Below is a small trained network, with its code and all its weights. Each question gives an input and a target symbol and asks what happens when units are switched off, that is, made to give their printed mean instead of their output.

import numpy as np


def w(rows, s, z=0):
    codes = np.array(rows[::2]) - 128.0
    scale = np.full(codes.shape[1], s)
    scale[-1] = z or s
    return codes * scale


def f(y):
    return y / 2 * (1 + np.tanh(0.7978845608 * (y + 0.044715 * y**3)))


def softmax(a):
    e = np.exp(a - a.max(-1, keepdims=True))
    return e / e.sum(-1, keepdims=True)


def log_softmax(a):
    a = a - a.max(-1, keepdims=True)
    return a - np.log(np.exp(a).sum(-1, keepdims=True))


def net(x, mask):
    ids = ['αβγδεηθλμξπτω'.index(c) for c in x.split()]
    T = len(ids)
    res = E[ids] + P[:T]
    r = res
    for j in range(3):
        rows = slice(3 * j, 3 * j + 3)
        q, k, v = (r @ M[0][rows].T for M in (Q, K, V))
        z = softmax(np.where(np.tri(T) > 0, q @ k.T / 3**0.5, -1e9)) @ v
        o = O[0][rows]
        res = res + np.where(mask[j], z, o[:, -1]) @ o[:, :-1]
    y = f(res @ A[0][:, :-1].T + A[0][:, -1])
    res = res + np.where(mask[3:11], y, B[0][:, -1]) @ B[0][:, :-1]
    return log_softmax(res[-1] @ U[:, :-1].T + U[:, -1])


Q, K, V, O, A, B = {}, {}, {}, {}, {}, {}
E = w([
[110,208,154,101],'α',
[65,167,66,78],'β',
[161,43,154,94],'γ',
[100,109,173,64],'δ',
[94,66,94,33],'ε',
[185,163,179,88],'η',
[82,74,167,96],'θ',
[177,146,205,173],'λ',
[22,100,64,73],'μ',
[226,118,80,60],'ξ',
[60,170,170,116],'π',
[48,231,49,227],'τ',
[200,205,6,121],'ω',
],0.019)
P = w([
[139,115,120,115],'0',
[133,121,122,106],'1',
[128,122,119,106],'2',
[151,116,63,249],'3',
[140,147,111,122],'4',
[119,140,121,92],'5',
[147,125,63,243],'6',
[151,158,105,140],'7',
[113,152,126,86],'8',
[140,120,57,235],'9',
],0.011)
Q[0] = w([
[93,134,103,142],'head 0',
[109,114,199,78],'head 0',
[100,170,147,65],'head 0',
[124,113,162,136],'head 1',
[151,169,119,89],'head 1',
[177,95,135,178],'head 1',
[153,137,253,104],'head 2',
[60,118,130,103],'head 2',
[65,236,168,146],'head 2',
],0.017)
K[0] = w([
[118,180,135,79],'head 0',
[149,51,184,140],'head 0',
[76,126,160,124],'head 0',
[116,187,127,138],'head 1',
[143,79,67,156],'head 1',
[72,130,171,94],'head 1',
[135,129,230,136],'head 2',
[44,100,158,100],'head 2',
[78,247,189,129],'head 2',
],0.015)
V[0] = w([
[84,162,96,138],'head 0',
[150,80,177,79],'head 0',
[159,184,70,75],'head 0',
[96,144,102,112],'head 1',
[140,69,97,151],'head 1',
[111,142,137,76],'head 1',
[147,195,167,112],'head 2',
[9,237,254,155],'head 2',
[194,92,77,115],'head 2',
],0.0095)
O[0] = w([
[102,130,180,155,220],'head 0',
[161,88,82,108,3],'head 0',
[169,193,108,118,234],'head 0',
[92,131,128,114,158],'head 1',
[84,172,196,125,111],'head 1',
[127,109,85,94,137],'head 1',
[183,74,133,137,161],'head 2',
[190,21,16,107,186],'head 2',
[126,139,255,82,108],'head 2',
],0.0086,0.0046)
A[0] = w([
[92,84,69,140,55],'neuron 0',
[108,127,74,6,205],'neuron 1',
[66,54,147,81,40],'neuron 2',
[117,151,87,189,28],'neuron 3',
[166,71,159,88,251],'neuron 4',
[79,198,153,180,23],'neuron 5',
[103,139,110,143,34],'neuron 6',
[189,129,171,135,172],'neuron 7',
],0.015,0.0029)
B[0] = w([
[98,156,124,181,213],'neuron 0',
[155,144,102,44,213],'neuron 1',
[60,1,139,174,158],'neuron 2',
[111,108,211,64,197],'neuron 3',
[172,103,228,211,179],'neuron 4',
[164,85,76,133,249],'neuron 5',
[147,212,207,119,149],'neuron 6',
[36,160,104,111,183],'neuron 7',
],0.0098,0.015)
U = w([
[236,118,81,100,67],'α',
[142,154,97,46,3],'β',
[100,105,254,116,22],'γ',
[176,56,158,84,102],'δ',
[106,97,180,34,29],'ε',
[242,137,224,77,159],'η',
[79,55,143,160,80],'θ',
[204,107,160,230,209],'λ',
[34,115,93,112,105],'μ',
[113,186,211,76,119],'ξ',
[108,100,30,199,211],'π',
[22,158,134,247,207],'τ',
[178,208,89,176,154],'ω',
],0.0083,0.005)

Each question gives the input, a string of symbols that net reads in full, and the target symbol t.
The units are the heads (3 rows each of Q, K, V and O) and the neurons (one row each of A and B). Each row of codes is followed by its name. A weight is (code - 128) times the scale printed after its matrix; where a second scale follows, it is the last column's (O, A, B and U).
mask holds one flag per unit, heads first, then neurons. A switched-off unit (its flag False) gives its mean, the last column of its rows in O or B, instead of its output. The means were averaged over made-up inputs and are rounded, as every weight is.
A unit's drop is (log p(t) with every unit on - log p(t) with that unit switched off) / (log p(t) with every unit on - log p(t) with every unit switched off).
The circuit of an input: a set's keep is (log p(t) with only the set's units on - log p(t) with every unit switched off) / (log p(t) with every unit on - log p(t) with every unit switched off). Starting from all 11 units, units are removed one at a time, each time the one whose removal leaves the highest keep (on an exact tie, the one counted first), for as long as the keep stays at least 0.8.
circuit, biggest first: the units of the circuit, biggest drop first
k most important neurons: the k neurons with the biggest drops, biggest first
heads that matter: for each layer, one digit per head in row order, 1 if its drop is at least 0.15 and else 0, layers parted by /
drop when u is switched off: that unit's drop, to one decimal
input γ ω ω η, target ω: circuit, biggest first : [head 0; neuron 3]
input η τ α η, target τ: circuit, biggest first : [neuron 7; neuron 1]
input γ π δ τ τ τ λ η τ μ, target τ: circuit, biggest first : [head 0]
input ξ τ π ε, target τ: heads that matter : 001
input τ π α τ π λ η γ δ, target δ: circuit, biggest first : [neuron 1; neuron 2; head 2]
input λ ε τ η τ μ ξ β, target β: 3 most important neurons : [neuron 1; neuron 4; neuron 2]
input η θ λ λ λ π ω π π δ, target π: circuit, biggest first : [neuron 3; head 2]
input α ξ β, target β: circuit, biggest first : [neuron 1; neuron 4]
input λ ε ω η θ, target θ: 3 most important neurons : [neuron 2; neuron 3; neuron 6]
input η ε ξ α δ τ λ, target τ: 3 most important neurons : [neuron 7; neuron 1; neuron 5]
input ξ ω λ τ λ θ τ τ λ η, target τ: circuit, biggest first : [neuron 1; head 0]
input η ξ β ξ τ δ, target δ: circuit, biggest first : [neuron 2; head 0; neuron 1; head 2]
input δ λ λ η γ τ ξ ω λ, target λ: 3 most important neurons : [neuron 4; neuron 1; neuron 3]
input λ τ τ τ μ π δ, target π: circuit, biggest first : [head 2]
input π τ λ λ, target τ: 4 most important neurons : [neuron 7; neuron 1; neuron 4; neuron 5]
input α π ε α, target π: 2 most important neurons : [neuron 4; neuron 0]
input ω λ γ δ ε τ π λ τ γ, target τ: 3 most important neurons : [neuron 1; neuron 7; neuron 3]
input π λ ω, target ω: 2 most important neurons : [neuron 5; neuron 3]
input τ γ β β ξ λ, target λ: drop when neuron 1 is switched off : 0.2
input γ τ ω ξ, target ω: drop when neuron 5 is switched off : 2.9
input β ε ξ ξ α γ θ γ θ, target θ: circuit, biggest first : [neuron 2]
input θ λ τ ξ, target τ: drop when head 0 is switched off : 0.1
